Below are the code and all the weights of a small trained network. Each question names an input and a class and asks about switching units off, where a switched-off unit gives its printed mean instead of its output.

import numpy as np


def w(rows, s, z=0):
    codes = np.array(rows[::2]) - 128.0
    scale = np.full(codes.shape[1], s)
    scale[-1] = z or s
    return codes * scale


def f(y):
    return np.maximum(y, 0)


def log_softmax(a):
    a = a - a.max(-1, keepdims=True)
    return a - np.log(np.exp(a).sum(-1, keepdims=True))


def net(x, mask):
    res = np.array(x, float).reshape(1, 6) / 4 @ E
    y = f(res @ A[0][:, :-1].T + A[0][:, -1])
    res = res + np.where(mask, y, B[0][:, -1]) @ B[0][:, :-1]
    return log_softmax(res[-1] @ U[:, :-1].T + U[:, -1])


A, B = {}, {}
E = w([
[118,131,128,118],'x0',
[137,250,141,139],'x1',
[143,105,216,121],'x2',
[48,123,140,204],'x3',
[127,128,128,127],'x4',
[122,130,129,122],'x5',
],0.018)
A[0] = w([
[9,154,126,186,124],'N1',
[77,143,128,92,148],'N2',
[197,119,128,39,150],'N3',
[133,130,90,90,98],'N4',
[141,128,233,112,83],'N5',
[130,97,159,71,27],'N6',
[148,50,176,107,61],'N7',
[171,242,97,133,177],'N8',
[169,181,99,99,83],'N9',
[156,180,68,133,92],'N10',
[84,26,183,146,142],'N11',
[100,151,188,144,47],'N12',
[83,134,131,185,73],'N13',
[191,180,105,71,125],'N14',
[86,96,183,156,120],'N15',
[152,140,196,109,210],'N16',
[219,119,116,33,206],'N17',
[129,70,140,197,72],'N18',
[92,59,176,165,110],'N19',
[129,238,177,152,49],'N20',
[89,105,50,153,20],'N21',
[78,130,39,179,144],'N22',
[99,94,164,148,105],'N23',
[142,127,231,113,71],'N24',
[182,177,90,106,120],'N25',
[85,96,195,156,90],'N26',
[98,50,132,109,165],'N27',
[159,167,46,107,118],'N28',
[113,171,185,156,12],'N29',
[220,101,140,15,35],'N30',
[148,128,225,119,76],'N31',
[122,17,83,105,178],'N32',
[99,118,33,150,63],'N33',
[129,19,56,96,105],'N34',
[183,173,94,95,121],'N35',
[128,69,87,99,233],'N36',
[176,171,91,97,120],'N37',
[169,192,68,104,166],'N38',
[77,147,118,168,31],'N39',
[132,215,168,151,59],'N40',
[122,51,92,104,100],'N41',
[99,89,165,129,92],'N42',
[126,34,71,92,72],'N43',
],0.013,0.011)
B[0] = w([
[110,153,111,180,226],'N1',
[191,118,98,111,147],'N2',
[118,211,134,204,221],'N3',
[105,103,146,116,149],'N4',
[81,214,171,193,178],'N5',
[174,127,70,147,149],'N6',
[175,85,84,78,186],'N7',
[100,86,175,67,240],'N8',
[134,101,168,64,173],'N9',
[108,108,176,71,171],'N10',
[173,62,86,78,237],'N11',
[196,128,65,142,147],'N12',
[76,183,166,166,170],'N13',
[163,71,142,71,204],'N14',
[164,98,96,78,181],'N15',
[210,93,50,162,202],'N16',
[24,232,199,177,255],'N17',
[68,106,105,110,174],'N18',
[177,98,95,60,200],'N19',
[154,201,126,237,199],'N20',
[230,85,11,227,163],'N21',
[83,206,200,203,212],'N22',
[207,87,94,65,166],'N23',
[44,222,181,176,174],'N24',
[141,75,155,71,184],'N25',
[158,99,95,81,175],'N26',
[178,111,79,108,217],'N27',
[102,74,171,87,182],'N28',
[183,88,26,182,147],'N29',
[248,147,48,247,214],'N30',
[22,221,160,158,172],'N31',
[82,194,115,207,252],'N32',
[189,184,61,210,174],'N33',
[75,204,194,161,230],'N34',
[155,88,145,72,186],'N35',
[123,84,41,175,227],'N36',
[132,81,145,70,182],'N37',
[147,84,155,82,205],'N38',
[2,200,241,84,155],'N39',
[152,177,126,210,183],'N40',
[38,188,179,155,195],'N41',
[129,96,85,73,161],'N42',
[50,189,224,150,205],'N43',
],0.0099,0.018)
U = w([
[40,231,223,153,254],'0',
[142,190,87,216,142],'1',
[151,56,112,9,89],'2',
],0.011,0.0041)

Each question gives the input, the list of numbers given to net, and the class t.
The units are the neurons (one row each of A and B). Each row of codes is followed by its name. A weight is (code - 128) times the scale printed after its matrix; where a second scale follows, it is the last column's (A, B and U).
mask holds one flag per neuron, in row order. A switched-off neuron (its flag False) gives its mean, the last column of its row in B, instead of its output. The means were averaged over made-up inputs and are rounded, as every weight is.
A unit's drop is (log p(t) with every unit on - log p(t) with that unit switched off) / (log p(t) with every unit on - log p(t) with every unit switched off).
most important unit: the unit with the biggest drop
k most important neurons: the k neurons with the biggest drops, biggest first
drop when u is switched off: that unit's drop, to one decimal
input [5,0,-4,-3,-8,-8], class 0: 2 most important neurons -> [N11, N17]
input [0,1,-8,3,-7,-6], class 0: 2 most important neurons -> [N22, N30]
input [0,-2,-4,6,-6,-7], class 1: most important unit -> N21
input [-4,0,4,-3,2,2], class 1: 3 most important neurons -> [N16, N30, N43]
input [-1,-8,-3,-7,4,-2], class 0: 3 most important neurons -> [N43, N17, N34]
input [4,-6,-2,-1,-3,-4], class 0: 2 most important neurons -> [N43, N34]
input [8,-4,8,0,-3,-5], class 1: 2 most important neurons -> [N5, N24]
input [4,-1,7,-3,0,5], class 1: 2 most important neurons -> [N30, N16]
input [2,-6,-1,-7,7,-5], class 0: 3 most important neurons -> [N17, N43, N34]
input [2,-6,3,-5,3,-6], class 1: 2 most important neurons -> [N30, N36]
input [8,-8,0,5,-5,-5], class 1: 2 most important neurons -> [N32, N34]
input [-5,3,7,1,-1,-7], class 1: 2 most important neurons -> [N16, N17]
input [-5,-1,-5,8,-6,8], class 1: drop when N21 is switched off -> 1.1
input [3,-1,-1,7,2,-6], class 1: most important neuron -> [N17]
